Rows, each with roughly how far along a hidden order it lies (0 to 12):
[  0   1  21   5   9   2   1  10   6   8   0   0  -1   5   6   1  -8  -9
 -12  -1  -4  -6  -6 -19   2   0  -8  -1   6   7]
0
[-10  22  -9 -10   0   5   4  15  -6  14  -5  -7  -6  13   7  -5  -2 -13
 -13  -4  -4  21  -1 -18   2  -8 -15 -14  -1   0]
7
[ -3  -2  -7   2   3   4 -16  23  48 -14  -3   4  -5   9   6  -4  -8   1
   0  -6  -5  21 -10 -35   7  10 -24  -8   2  18]
10
[  0   0  13  13   3   0  -1   0   9 -13   0   8   2   2   9  -2  -3  -5
   4   2  -2   2 -26 -10   3  18 -17  -8   5  17]
6
[  1  23  11   3   4   6   3  19  24 -10  -3  17  -3   0  10  -3  -2  -7
  -3   2  -6  22  -6 -16   2   7   3  -7 -10  18]
8
[  7 -20  18  10   6  -4  -3  -9   1  -3  -1   8   2  -1   6   1  -5  -3
   4   0   2 -16 -23 -13   2  13 -34  -5  10  10]
3
[  5   7  18   2   5   2   7  10  -1   8  -1   6  -2   0   6   2  -4  -9
 -14   0  -1  -3  -4  -6   3   0  -8  -6   3   6]
2
[  5  14  19   9   4   7   9  23  11   7  10   1   0   2   7   2  -3 -10
 -25   3  -2   7   7  -8   2   6  26   0   0  12]
6
[  7  -9 -18   3  -5   2  -3   9  25  -6  -3  12  -5   4   7  -6   3   0
  -9  -1   3  24  -8 -21   2  20 -28 -13  -6  14]
12
[ -9  10   7   6  -1   1   1   8  -6  -5  10 -13   2   8  12   3  -5 -12
   8  -4  -3   2 -21  -1   7   4 -12 -12  17   8]
4
[ -2  14  12   3   2   3   7   8  -6   0   3  -2   0   4   9   1  -4 -12
  -4  -1  -3   2 -15   1   4   4  -6 -11   7   7]
3
[  9  10  22   7   7   3  10   9   4   4  -3  16  -1  -3   5   0  -2  -8
 -18   3  -1   0  -4  -6   0   7   1  -4  -5  10]
4
[ -2  -3   3   9   1  -1   1   0  -6   5   9  -8   1   8   9  -1   0  -9
  -7   2   0   3 -13 -16   0  11 -11  -6   9  10]
6
[  5  -2   0   2  -2   2   2  10  10  -9   0   8  -2  -1   8   1  -1  -4
   3  -4   2   8 -16   1   7   9 -27 -15   5  10]
9
[  6  -5   4   8   2   4  -3  12  18  -2  -1   5  -2   6   3  -3  -3  -3
 -19   0  -1   8  -7 -20   2  16  -6  -4  -1  14]
12
[  1 -13  16  12   3   0  -2   3   2   1   7 -10   2   7   4   2  -7  -8
 -11  -2   0 -13 -17  -9   5  12 -10  -3  17  10]
3
[ -2   8 -10   0  -4   2   7   7  -7   6   5  -6  -2   7   9  -2   2 -10
  -9  -1   1  15 -10  -5   2   7 -14 -15   3   7]
12
[  9  -1   0   0   1   2   3  14  19  -2  -4  17  -5  -2   5  -1  -1  -2
  -9  -2   1  12  -3 -13   5   7 -22 -11  -5  10]
10
[  1  -1   2   6   2   2  -3  14  19  -1   6   0  -1   5   9   0  -4  -6
  -7  -1  -2   9  -6 -23   3   9 -11  -6   4  14]
9
[  3  -6  -9  12  -3  -2  -1  -6   9  -8   3  10   0   3  12  -6   6  -4
   2   6   2  19 -20 -20  -2  26 -25 -12  -3  18]
9
[  4  10   8  11  -1   5   4  15  16 -15   5   5   1   1   8   0  -1  -8
  -6  -1  -1  12 -16   2   6  17   3 -10   5  17]
9
[  4   2  -2   4  -2   2   4   9   8  -3   1   7  -2   2   8  -1   1  -6
  -5  -1   1  12 -11  -6   3  13 -16 -12   0  13]
12
[  0  23  -5   6  -4   3  15   6  -6   2   8   5   0   2  16  -3   8 -12
  -6   6   0  26  -6  -1  -1  12   8 -14  -7  14]
9
[ -2  14  -1   3  -5   2  10   5 -12  -5   6  -1   1   2  12   0   3 -12
   3  -1   1  13 -18  11   5   9 -13 -17   7   9]
8
[ -3   1   0   6   1  -1   3  -1  -7   9   8  -4   0   8  11  -2   1  -9
  -5   4   0   8  -9 -21  -2  10 -11  -8   3  10]
7
[ -4  10  24  10   8   2  -1  14  14  -4  15  -5   3   2  13   6  -9  -9
   8   2  -5   0  -9 -20   5   4   6  -1  12  15]
1
[  4  -8   5   9   1  -1   0  -7  -3   0  -3   6  -1   4   6  -3   0  -5
  -7   1   1  -1 -20 -14  -1  18 -28  -9   2  11]
7
[-12  30   4  -3   0   4   5  13  -4 -10  -1  -2  -1   6  12   0  -4 -14
  11  -6  -7  16 -20   4   7  -1 -14 -21   6   8]
6
[ -5  21  17  -5   6   0   6  10  -4  -1   1   5   0  -2  13   5  -7 -12
  18  -3  -6   2 -13   1   6 -12 -22 -16   8   3]
1
[ 12 -14  12   8   5  -1  -1   3  16   0  -7  18  -2  -2   4  -2  -3   0
 -11   1   1  -2 -11 -19   0  14 -27  -4  -2  13]
7
[-15  20   2  -7   2   0   5  -1 -26  12  -4 -10  -2  13  11  -3  -3 -16
   1  -3  -6   4 -18 -10   0  -7 -23 -15   6  -1]
3
[  0  13  21   2   7  -3   7  -3  -8  -2  -1  14   1  -4  14   2  -3  -9
  14   3  -3  -1 -18  -7   0  -1 -23 -12   1  10]
0
[  2   2  26   4   5   3   3  15   4  -3   5  -4   1   0   3   7 -11 -10
  -5  -7  -2 -15 -14   7  11  -2 -10  -7  19   4]
2
[  0  11 -12   1  -6   4   5   8   5 -12  -7   9  -3   4   8  -5   3  -7
  -1  -4   0  21 -19   5   5  15 -25 -20  -2  11]
11
[ 11 -20   3   1   2  -5   6 -13 -16  12 -10  11  -3   0   3  -3   2  -5
 -13   1   5 -10 -14 -10  -2  11 -43 -11   1   0]
6
[ 10  -2  -8   1  -3   6   7  17   9   8  -1   5  -5   3   2  -2   2  -6
 -28  -3   4  13   2  -6   3  11  -8 -10  -2   6]
11
[ -1  -2  17   7   5   1  -1   2  -1   2  -2  -2   0   8   4  -1  -7  -9
 -13  -3  -3  -8 -19  -9   2   9 -16  -6   9   8]
3
[  6   9   8  -3  -1  -3  11   1  -9  -4  -1  16  -1  -9  13   4   1  -7
  18  -1   2   6 -15   9   5  -2 -36 -19   3   6]
5
[-13  18  -6   3   0   2  -1   8  -1   1   5 -10  -1  14  12  -3  -2 -12
   0   0  -6  18 -14 -21   0   5  -8 -11   4  11]
7
[ 11  -1  -4  -2   0   4   7  19  13  10   2   8  -5  -1   5   1   1  -5
 -17  -1   3  13   9 -12   4   1 -12  -9  -2   7]
9
[  6 -13  -8   2  -2   7  -3  18  17   9  -5  -6  -6  13  -4  -5  -5  -5
 -38  -8   2   4  -1 -15   5  13 -16  -5   5   3]
11
[  0   9  13   9   1   0  11  -2 -25  15  10 -10   2   7   8   1   0 -14
 -18   3   1  -6 -10  -4  -1   9   1  -5  10   5]
3
[  3  -4  -2  -6  -5  -6  15 -10 -36   9   3   1  -1  -5  13   5   3 -11
  16  -2   6  -4 -18  16   5  -6 -49 -21  12  -5]
3
[  8 -15   4  13   1  -1  -2  -2  10  -2   1   9   0   2   6  -3   0  -2
 -12   3   2   1 -18 -17  -1  22 -19  -3   1  15]
8
[ -3  33   9  -7   1   6  16  17 -11   1  -4   8  -3  -1  11   1  -1 -15
   0  -2  -4  17  -7  10   4  -7  -5 -18  -3   3]
5
[ -2  11  13   5   6   2   0   6  11  -4  -3   9  -1   4   9  -2  -5  -7
   0   2  -5   6 -15 -19   0   8 -11  -7  -1  14]
4
[  5  -2  20   2  10  -4   5  -4  -6  11  -2  11  -1  -3  10   2  -4  -8
   1   4  -1  -9 -10 -19  -2  -3 -28  -5   2   6]
0
[  0  22  29  -3  11  -1   8   6   0  -6  -8  20  -1  -8  12   3  -6 -10
  17   0  -6  -2 -17  -2   3  -8 -24 -12  -1   8]
1
[ -9   7   9   5   1  -3   1  -8 -16  -3   6  -7   3   6  14   1  -3 -11
  15   0  -3   0 -28  -6   2   5 -27 -13  12   8]
3
[  0   5   0   2  -1   4   1  14  13  -4   0   2  -3   5   7  -1  -3  -7
  -6  -4  -1  12  -9 -10   5   7 -15 -12   2   9]
11
[  2  -5   3   4   2  -1  -3   2  11  -9  -4  11  -1   0   8  -1  -3  -3
   9  -1  -1   5 -21 -14   3  11 -36 -13   4  12]
7
[ -4   9  16   8   6   1   1   7   4   3   8  -2   1   6  10   1  -5 -10
  -4   3  -5   2 -10 -23   0   4  -1  -2   5  13]
1
[  3  13  25   3   5   4  10   9  -5  -1   0   6   1  -1   7   4  -5 -12
  -6  -2  -2  -7 -14   9   6   1  -5 -10   8   7]
2
[  3   0   4  12   0   4  -5  11  27 -19  -3   9   0   3   5  -4  -4  -3
  -6  -3  -2   9 -23  -8   5  24 -13 -10   3  19]
11
[  0   8  26  10   9  -1   2  -1   1  -8   0  11   3   0  11   0  -5  -9
   7   3  -5  -5 -24  -9   0   9 -14  -6   4  16]
0
[-11  11   8  12  -1   5   0  12  -3  -5  16 -22   4  14  11   2  -5 -14
  -3  -2  -4   5 -19 -10   6  11   9  -8  18  12]
5
[-13   7  15   7   2   1   1  -4 -22   4   3 -18   2  15   8  -1  -7 -17
  -7  -3  -5 -10 -27  -5   2   6 -12  -8  17   5]
3
[ -9   5  10  -2   7  -5  -4  -3  -2   4  -3   2  -1   5  13   0  -6  -7
  18   0  -6   2 -17 -29  -1  -7 -40 -11   4   6]
2
[-12  22 -11  -1  -1   5   4  12  -6  15   4 -13  -4  16  10  -6   1 -14
 -18   1  -5  25   0 -24  -2   2   3 -10  -3   7]
8
[ -7  24  -1  -4   0   1  14  -3 -29  14  -9   1  -3   8  12  -5   5 -16
  -9   4  -3  13 -11  -6  -4   1 -12 -15  -5   2]
5
[ 19   0  17  11   3   2  14  12  12   0   6  21   1 -11   9   3   3  -4
 -16   6   5   5  -1  -1   2  14   8  -4  -5  16]
6
[ -2   5   3  -5   4   2  -6  19  25  -4  -3   5  -5   3   7   1  -8  -4
   8  -7  -5  11  -7 -22   7  -5 -31 -12   4   9]
6
[  1  -6 -12   8  -2  -4  -3  -3  16  -8   6  11  -1   0  16  -3   4   0
  14   5   2  22 -14 -30  -1  17 -30 -12  -3  21]
9
[  6 -10   8  14   1   4  -6  17  30 -11  11   0   1   4   6   2  -5  -2
  -9  -1   1   5 -11 -16   6  21   0  -2   9  20]
9
[  3  -7   1   6  -2   0   4   3  -3  -1   5   1   0   2   8   1   0  -6
  -5  -1   3   2 -15  -3   4  14 -19 -11   7   9]
8
[-12  31  -8   2  -1   4   7  11  -3   5   8  -6  -1  11  16  -5   3 -14
  -5   5  -6  31  -5 -22  -2   5   8 -12  -5  13]
8
[  3   6   6   5  -2  -1  10  -3 -16   2   4   5   1  -1  10   0   3 -10
   2   3   2   4 -17   2   1   8 -20 -15   4   9]
5
[ -2  -5  24  19   9   6 -20  20  52 -29   0   2   2  10   2  -1 -16  -1
  -4  -6  -8  -2 -27 -25   9  23  -6   2  12  26]
7
[  6  15  29   6   7   2  12   8  -2  -1   1  12   1  -5   9   3  -4 -11
  -5   2  -2  -5 -11   4   3   3   1  -7   2  10]
1
[ -1  -2   6  -4   5  -2  -2   5   7   3  -3   4  -3   2   8   2  -7  -6
   6  -4  -2  -1 -11 -17   5  -4 -37 -11   7   4]
4
[-16  19  16   3   7   0  -3   5  -3   0   5 -11   1  11  13   1 -10 -13
  10  -1 -10   2 -18 -21   3  -4 -10  -7  11   9]
1
[  5  -4   7   1   4   0  -1  12  15   1   0   6  -2   1   6   2  -5  -4
  -4  -3  -1   1  -6 -17   4   2 -24  -7   5   8]
6
[ -9   9  10   9   2   3   3   5 -10   7   9 -16   2  13   9  -1  -3 -14
 -13   2  -4   4 -13 -15   0   9   6  -4  10  11]
4
[  6  -6  13   6   4   6  -5  17  25  -5  -7   5  -3   7  -2  -2  -9  -4
 -20  -6  -3  -2 -12 -11   7  13 -14  -4   5  11]
10
[ -8   6  -5   3   0   1  -1   6  -1   6   6  -9  -1  10  11  -1  -2 -10
  -3   0  -2  14  -9 -20   2   4 -12 -11   6   8]
8
[ -1  -7   4  -2   6   0  -9  11  26  -3  -8   5  -4   5   5  -1 -10  -1
   4  -6  -4   3 -12 -29   5   0 -39  -8   5   9]
6
[  9   6  20   6   9   1   9   7   5  11   0  16  -2  -3   8  -1   0  -7
 -17   7  -1   1   1 -19  -4   5  -1  -1  -8  12]
4
[  8   8   6  10  -1   3   3  17  28 -18   7  16   0  -6  12   2   0  -3
   7   1   1  19 -10  -5   6  15  -4 -11  -1  20]
9
[  3   3   2  -1   5   0   3  12  11  12   0   9  -5   1   9  -1  -2  -6
  -9   2  -1  12   4 -26  -1  -1 -16  -7  -4   8]
7
[  7  10  13  -1   4   4  16  12 -14  20   1   3  -3   0   6   2   0 -13
 -26   1   2  -1   6  -2   0  -1   2  -6  -1   1]
4
[ -4  12  27   9  15  -2  -3  -1  14  -2  -5  13   1   3  11  -3  -7  -5
   3   7  -9   1 -16 -38  -5   6 -11   0  -5  17]
2
[  0   9   6   7  -2  -1   6   2   0 -16   6   8   2  -3  15   2   1  -8
  18   1   1  12 -24   4   5  12 -19 -17   6  15]
6
[  6  -6  -1   0   1   1   4   8   5   8   1   4  -3   2   7   0  -1  -5
  -8  -1   2   6  -4 -16   2   4 -22  -9   1   7]
9
[  0   1  24   8   8   3   6   8  -9  17   7 -10   1   8   4   2  -6 -13
 -27   2  -3 -12  -2 -15  -1   3   7   3   9   5]
2
[  2  25  32   6  10   2  15   6 -10   7   7  10   2  -5  14   4  -2 -13
  -3   8  -4  -1  -3  -5  -1  -3  15  -3  -2  11]
0
[  2  -5  10  13   1   4   1   9   3   6  12 -11   2   9   4   1  -3  -9
 -23   0   0  -1  -8 -12   3  15   7  -1  12  11]
6
[ -1   2   0  -3  -2  -4  14  -9 -36  18   6  -5   0   2  12   2   3 -13
  -1   1   3   0 -13   2   0  -2 -28 -15   8  -3]
1
[  8 -11   8  10   2   0   0   7  11  -2   6   4   0   1   7   2  -3  -4
  -9   1   2   0 -10 -13   3  14 -14  -5   7  12]
7
[ -3  35  11   2   3   2  15   6  -8   0   2  14   0  -2  18  -2   4 -13
   5   8  -4  21  -8  -8  -3   2   6 -12 -11  14]
5
[ -3  10   0   7   0   4   3   9   5  -1   6  -4  -1   8  10  -3  -1  -9
  -8   1  -2  15  -9 -16   1  12   0  -7   2  14]
10
